Below is a small trained network, with its code and all its weights. Each question gives an input and a target symbol and asks what happens when units are switched off, that is, made to give their printed mean instead of their output.

import numpy as np


def w(rows, s, z=0):
    codes = np.array(rows[::2]) - 128.0
    scale = np.full(codes.shape[1], s)
    scale[-1] = z or s
    return codes * scale


def f(y):
    return np.maximum(y, 0)


def softmax(a):
    e = np.exp(a - a.max(-1, keepdims=True))
    return e / e.sum(-1, keepdims=True)


def log_softmax(a):
    a = a - a.max(-1, keepdims=True)
    return a - np.log(np.exp(a).sum(-1, keepdims=True))


def net(x, mask):
    ids = ['αβζηθξσφω'.index(c) for c in x.split()]
    T = len(ids)
    res = E[ids] + P[:T]
    r = res
    for j in range(2):
        rows = slice(2 * j, 2 * j + 2)
        q, k, v = (r @ M[0][rows].T for M in (Q, K, V))
        z = softmax(np.where(np.tri(T) > 0, q @ k.T / 2**0.5, -1e9)) @ v
        o = O[0][rows]
        res = res + np.where(mask[j], z, o[:, -1]) @ o[:, :-1]
    y = f(res @ A[0][:, :-1].T + A[0][:, -1])
    res = res + np.where(mask[2:6], y, B[0][:, -1]) @ B[0][:, :-1]
    return log_softmax(res[-1] @ U[:, :-1].T + U[:, -1])


Q, K, V, O, A, B = {}, {}, {}, {}, {}, {}
E = w([
[118,77,253],'α',
[82,117,163],'β',
[9,142,100],'ζ',
[165,103,239],'η',
[23,97,34],'θ',
[61,220,23],'ξ',
[60,108,65],'σ',
[55,26,109],'φ',
[97,231,251],'ω',
],0.0054)
P = w([
[6,107,145],'0',
[179,64,164],'1',
[132,135,100],'2',
[79,130,157],'3',
[192,84,142],'4',
[129,154,94],'5',
[92,137,164],'6',
[194,107,118],'7',
[132,165,102],'8',
[100,146,171],'9',
[190,106,103],'10',
[131,155,102],'11',
],0.02)
Q[0] = w([
[250,131,58],'H0',
[164,69,139],'H0',
[18,115,175],'H1',
[148,124,172],'H1',
],0.017)
K[0] = w([
[195,181,135],'H0',
[130,158,173],'H0',
[2,148,122],'H1',
[140,129,113],'H1',
],0.015)
V[0] = w([
[148,62,83],'H0',
[135,255,167],'H0',
[81,213,70],'H1',
[135,203,53],'H1',
],0.017)
O[0] = w([
[132,138,12,125],'H0',
[167,100,219,43],'H0',
[6,43,136,78],'H1',
[121,60,133,2],'H1',
],0.012,0.011)
A[0] = w([
[62,117,95,125],'N0',
[95,161,92,1],'N1',
[199,124,152,5],'N2',
[243,191,2,157],'N3',
],0.0074,0.0044)
B[0] = w([
[206,155,100,160],'N0',
[236,128,141,144],'N1',
[136,127,4,150],'N2',
[83,69,182,253],'N3',
],0.011,0.024)
U = w([
[122,90,73,201],'α',
[164,185,59,41],'β',
[92,100,124,89],'ζ',
[130,157,135,146],'η',
[115,133,138,82],'θ',
[117,95,96,56],'ξ',
[112,100,191,4],'σ',
[138,1,128,224],'φ',
[194,176,171,207],'ω',
],0.012,0.0025)

Each question gives the input, a string of symbols that net reads in full, and the target symbol t.
The units are the heads (2 rows each of Q, K, V and O) and the neurons (one row each of A and B). Each row of codes is followed by its name. A weight is (code - 128) times the scale printed after its matrix; where a second scale follows, it is the last column's (O, A, B and U).
mask holds one flag per unit, heads first, then neurons. A switched-off unit (its flag False) gives its mean, the last column of its rows in O or B, instead of its output. The means were averaged over made-up inputs and are rounded, as every weight is.
A unit's drop is (log p(t) with every unit on - log p(t) with that unit switched off) / (log p(t) with every unit on - log p(t) with every unit switched off).
The circuit of an input: a set's keep is (log p(t) with only the set's units on - log p(t) with every unit switched off) / (log p(t) with every unit on - log p(t) with every unit switched off). Starting from all 6 units, units are removed one at a time, each time the one whose removal leaves the highest keep (on an exact tie, the one counted first), for as long as the keep stays at least 0.8.
units of the circuit, in order: the units of the circuit, biggest drop first
k most important neurons: the k neurons with the biggest drops, biggest first
which heads matter: for each layer, one digit per head in row order, 1 if its drop is at least 0.15 and else 0, layers parted by /
drop of u: that unit's drop, to one decimal
input φ β σ θ α φ α, target β: which heads matter	11
input φ σ θ α φ β σ ω θ ω, target β: units of the circuit, in order	(N3, H0)
input ξ ζ φ α, target φ: units of the circuit, in order	(H1)
input ω ω θ θ φ φ α φ φ φ θ, target φ: units of the circuit, in order	(N3, H1, H0)
input φ ξ ζ φ ω φ φ ξ, target φ: which heads matter	01
input ω φ φ φ, target σ: which heads matter	11
input σ ζ η θ φ ξ φ ω θ ω ζ, target ω: which heads matter	10
input φ ζ φ σ ζ ω θ φ φ θ, target β: units of the circuit, in order	(N3, H1, H0)
input φ σ σ ω θ φ η, target β: 2 most important neurons	(N3, N0)
input φ φ η φ φ φ ω φ ζ ξ, target β: units of the circuit, in order	(N3, H1)
input ω η φ φ φ β φ φ θ α, target σ: 2 most important neurons	(N2, N0)
input ω β β σ φ η α, target σ: drop of N2	0.1
input φ ω α β θ ω φ ω φ θ, target β: drop of N3	0.9
input ω φ φ φ σ ω σ θ, target ω: drop of N1	-0.1
input ξ ζ ζ β, target φ: units of the circuit, in order	(H1)
input β ω ω ω σ, target ω: drop of H0	0.9
input ζ θ φ α ζ φ ξ θ φ φ ζ, target φ: units of the circuit, in order	(N3, H1, H0)
